Below are the code and all the weights of a small trained network. Each question names an input and a target symbol and asks about switching units off, where a switched-off unit gives its printed mean instead of its output.

import numpy as np


def w(rows, s, z=0):
    codes = np.array(rows[::2]) - 128.0
    scale = np.full(codes.shape[1], s)
    scale[-1] = z or s
    return codes * scale


def f(y):
    return y / 2 * (1 + np.tanh(0.7978845608 * (y + 0.044715 * y**3)))


def softmax(a):
    e = np.exp(a - a.max(-1, keepdims=True))
    return e / e.sum(-1, keepdims=True)


def log_softmax(a):
    a = a - a.max(-1, keepdims=True)
    return a - np.log(np.exp(a).sum(-1, keepdims=True))


def net(x, mask):
    ids = ['ΛΣβγδεζηξτφψ'.index(c) for c in x.split()]
    T = len(ids)
    res = E[ids] + P[:T]
    u = 0
    for l in range(2):
        q, k, v = (res @ M[l].T for M in (Q, K, V))
        z = softmax(np.where(np.tri(T) > 0, q @ k.T / 2**0.5, -1e9)) @ v
        res = res + np.where(mask[u], z, O[l][:, -1]) @ O[l][:, :-1]
        u += 1
        y = f(res @ A[l][:, :-1].T + A[l][:, -1])
        res = res + np.where(mask[u : u + 8], y, B[l][:, -1]) @ B[l][:, :-1]
        u += 8
    return log_softmax(res[-1] @ U[:, :-1].T + U[:, -1])


Q, K, V, O, A, B = {}, {}, {}, {}, {}, {}
E = w([
[122,46,124,110,43,49,73,91,147,122,120],'Λ',
[172,208,126,57,123,193,224,95,134,137,100],'Σ',
[89,129,117,108,112,30,2,157,86,120,86],'β',
[146,73,191,108,158,129,123,154,96,61,46],'γ',
[82,90,103,91,154,151,211,159,101,199,77],'δ',
[76,149,151,60,92,162,33,137,134,102,96],'ε',
[94,195,152,108,59,80,209,144,165,116,162],'ζ',
[195,99,154,182,161,104,149,192,157,168,216],'η',
[176,176,92,137,166,120,71,131,81,184,66],'ξ',
[175,114,66,112,74,80,172,155,121,98,64],'τ',
[115,72,142,216,93,144,160,127,102,177,78],'φ',
[127,121,234,115,167,97,125,91,135,147,98],'ψ',
],0.0089)
P = w([
[70,157,74,186,230,110,150,14,254,80,76],'0',
[97,171,109,184,180,109,160,86,182,104,114],'1',
[131,146,137,127,153,93,135,129,180,126,114],'2',
[138,131,147,119,135,98,134,159,164,149,113],'3',
[158,124,148,106,116,105,126,160,140,164,115],'4',
[166,107,163,93,103,106,116,170,114,173,124],'5',
[173,106,173,93,85,123,115,183,96,179,125],'6',
[185,91,177,93,70,122,106,184,66,183,133],'7',
[188,94,188,83,50,135,136,198,72,200,129],'8',
],0.0067)
Q[0] = w([
[81,111,3,243,239,190,156,55,142,38,177],'L0H0',
[56,95,49,146,126,170,59,61,117,67,153],'L0H0',
],0.0047)
K[0] = w([
[52,169,70,201,223,109,126,61,244,54,98],'L0H0',
[117,146,125,193,223,121,161,118,253,113,154],'L0H0',
],0.0064)
V[0] = w([
[162,146,254,141,162,169,190,179,144,186,194],'L0H0',
[169,71,175,143,145,50,51,172,109,117,135],'L0H0',
],0.0068)
O[0] = w([
[107,209,235,111,73,139,95,47,113,208,158,251],'L0H0',
[97,185,222,135,136,65,255,165,34,85,64,204],'L0H0',
],0.0065,0.0022)
A[0] = w([
[132,226,146,128,216,116,49,39,54,189,9,216],'L0N0',
[180,16,155,155,88,121,2,161,158,187,179,254],'L0N1',
[136,118,151,92,75,142,196,180,106,132,98,237],'L0N2',
[119,168,151,185,172,60,254,98,158,84,70,211],'L0N3',
[231,55,132,228,209,72,155,241,152,183,204,189],'L0N4',
[131,193,227,86,31,71,141,135,101,147,148,186],'L0N5',
[249,176,46,37,172,175,143,165,109,186,63,221],'L0N6',
[36,189,99,108,117,85,83,90,208,59,146,231],'L0N7',
],0.0049,0.0044)
B[0] = w([
[106,207,141,144,198,161,92,98,107,174,30,196],'L0N0',
[189,74,164,129,84,178,163,140,164,234,105,214],'L0N1',
[158,118,146,91,74,103,192,164,78,128,84,215],'L0N2',
[105,152,167,142,168,54,254,135,163,76,68,195],'L0N3',
[211,109,123,193,182,135,178,196,126,164,179,228],'L0N4',
[92,164,192,70,45,100,136,143,95,138,149,253],'L0N5',
[207,187,56,110,148,156,120,130,103,139,72,190],'L0N6',
[69,168,156,94,70,105,138,125,211,137,109,164],'L0N7',
],0.0059,0.0062)
Q[1] = w([
[101,151,130,91,85,111,132,108,117,112,79],'L1H0',
[60,113,45,189,186,178,44,15,109,2,139],'L1H0',
],0.0057)
K[1] = w([
[173,101,103,135,139,171,115,192,106,184,176],'L1H0',
[113,127,87,166,185,106,129,102,254,97,136],'L1H0',
],0.0052)
V[1] = w([
[217,61,148,253,137,85,196,184,121,207,200],'L1H0',
[82,91,155,97,11,49,162,117,200,67,222],'L1H0',
],0.0052)
O[1] = w([
[59,160,67,211,89,191,175,14,83,53,137,255],'L1H0',
[253,181,149,210,73,83,2,84,82,99,97,91],'L1H0',
],0.0066,0.0059)
A[1] = w([
[152,133,117,68,131,45,115,200,132,157,102,179],'L1N0',
[120,130,69,152,129,196,153,94,114,126,155,132],'L1N1',
[89,99,157,98,81,124,136,131,172,132,176,219],'L1N2',
[139,143,193,126,136,144,158,118,115,132,122,115],'L1N3',
[3,166,122,164,106,170,148,58,70,84,118,236],'L1N4',
[16,92,115,41,163,132,179,163,131,169,119,110],'L1N5',
[73,134,159,39,46,103,93,121,89,112,51,253],'L1N6',
[198,157,118,177,138,130,78,91,115,144,49,197],'L1N7',
],0.0067,0.0029)
B[1] = w([
[159,161,156,174,175,87,65,253,114,144,205,188],'L1N0',
[149,138,57,137,108,172,151,87,54,145,217,151],'L1N1',
[160,135,78,127,161,171,156,139,240,221,127,163],'L1N2',
[99,127,159,85,130,111,146,86,150,92,130,200],'L1N3',
[48,154,106,189,168,217,77,209,142,134,139,230],'L1N4',
[97,93,119,165,15,59,201,119,105,177,251,206],'L1N5',
[188,64,56,231,225,176,175,133,147,165,131,255],'L1N6',
[160,93,47,209,97,40,203,48,170,168,17,162],'L1N7',
],0.0052,0.0073)
U = w([
[192,76,119,137,99,79,85,49,104,159,77,146],'Λ',
[181,141,105,2,130,199,146,85,160,131,142,115],'Σ',
[118,128,128,152,185,87,54,217,91,113,138,47],'β',
[120,88,180,94,178,117,155,190,100,10,99,78],'γ',
[77,101,108,107,62,86,149,131,100,151,206,94],'δ',
[127,86,148,88,132,212,39,175,171,181,147,136],'ε',
[104,222,194,108,42,61,107,105,138,140,154,134],'ζ',
[171,161,97,187,156,171,135,128,113,141,202,135],'η',
[126,99,75,155,176,127,181,134,180,159,67,255],'ξ',
[178,101,62,115,103,97,162,146,78,23,97,56],'τ',
[46,127,109,166,101,187,135,72,101,108,92,151],'φ',
[85,116,243,81,191,91,134,69,131,125,115,41],'ψ',
],0.0059,0.0027)

Each question gives the input, a string of symbols that net reads in full, and the target symbol t.
The units are the heads (2 rows each of Q, K, V and O) and the neurons (one row each of A and B). Each row of codes is followed by its name. A weight is (code - 128) times the scale printed after its matrix; where a second scale follows, it is the last column's (O, A, B and U).
mask holds one flag per unit, layer by layer, with each layer's heads first. A switched-off unit (its flag False) gives its mean, the last column of its rows in O or B, instead of its output. The means were averaged over made-up inputs and are rounded, as every weight is.
A unit's drop is (log p(t) with every unit on - log p(t) with that unit switched off) / (log p(t) with every unit on - log p(t) with every unit switched off).
The circuit of an input: a set's keep is (log p(t) with only the set's units on - log p(t) with every unit switched off) / (log p(t) with every unit on - log p(t) with every unit switched off). Starting from the 12 units with the biggest drops (on a tie, the unit counted first), units are removed one at a time, each time the one whose removal leaves the highest keep (on an exact tie, the one counted first), for as long as the keep stays at least 0.8.
units of the circuit, in order: the units of the circuit, biggest drop first
most important unit: the unit with the biggest drop
k most important neurons: the k neurons with the biggest drops, biggest first
top k neurons in layer l: the k neurons of layer l with the biggest drops, biggest first
drop when u is switched off: that unit's drop, to one decimal
input ψ Σ φ η η η ε, target φ: units of the circuit, in order	[L0N4 L1H0]
input ξ η ζ ξ η η ξ, target φ: top 2 neurons in layer 0	[L0N4 L0N1]
input η β η η η η, target φ: top neuron in layer 0	[L0N4]
input ζ Σ Σ Λ Λ, target Λ: units of the circuit, in order	[L1H0 L0N1 L1N4 L1N7]
input η η ζ ξ ζ η η η ζ, target φ: 3 most important neurons	[L0N1 L0N4 L1N6]
input ε ζ ξ Σ ξ η ξ η, target δ: units of the circuit, in order	[L1H0 L0N0 L1N5]
input Σ δ β Λ η η ξ η, target δ: top 3 neurons in layer 0	[L0N0 L0N4 L0N6]
input η ζ η η ε, target φ: units of the circuit, in order	[L0N4 L1H0 L1N4]
input τ Σ ε ε ε, target ε: units of the circuit, in order	[L1H0 L0N3 L0N4]
input Σ η η η ζ ψ η, target ζ: 2 most important neurons	[L1N6 L0N5]
input η η η η η Σ ζ ψ η, target ζ: units of the circuit, in order	[L0H0 L0N5]
input Λ β β, target β: 2 most important neurons	[L1N0 L0N1]
input ζ ζ ξ δ, target δ: units of the circuit, in order	[L1N5 L1H0 L0N0]
input η ψ ζ η η φ, target φ: top neuron in layer 1	[L1N4]
input ψ η ε β, target β: 2 most important neurons	[L1N0 L0N3]
input Σ ξ η γ ξ η η ζ, target φ: top 2 neurons in layer 1	[L1N6 L1N4]
input η ε ψ δ φ η Σ Λ τ, target τ: top 2 neurons in layer 1	[L1N4 L1N2]
input ζ Σ ε ξ Σ ε, target ε: top 3 neurons in layer 0	[L0N3 L0N4 L0N1]
input η η ε τ ξ ξ β, target δ: top 2 neurons in layer 1	[L1N5 L1N4]
input τ β ξ γ γ, target γ: most important unit	L0H0
input η ζ ξ ζ η ζ η, target Λ: top 2 neurons in layer 0	[L0N5 L0N4]
input γ ζ η φ, target φ: drop when L1H0 is switched off	0.7
input γ Λ τ, target τ: drop when L0N2 is switched off	0.0
input ψ ψ ξ φ ξ ζ η η ξ, target φ: drop when L0N0 is switched off	0.2
input Σ ψ ζ Λ, target Λ: drop when L1H0 is switched off	0.9
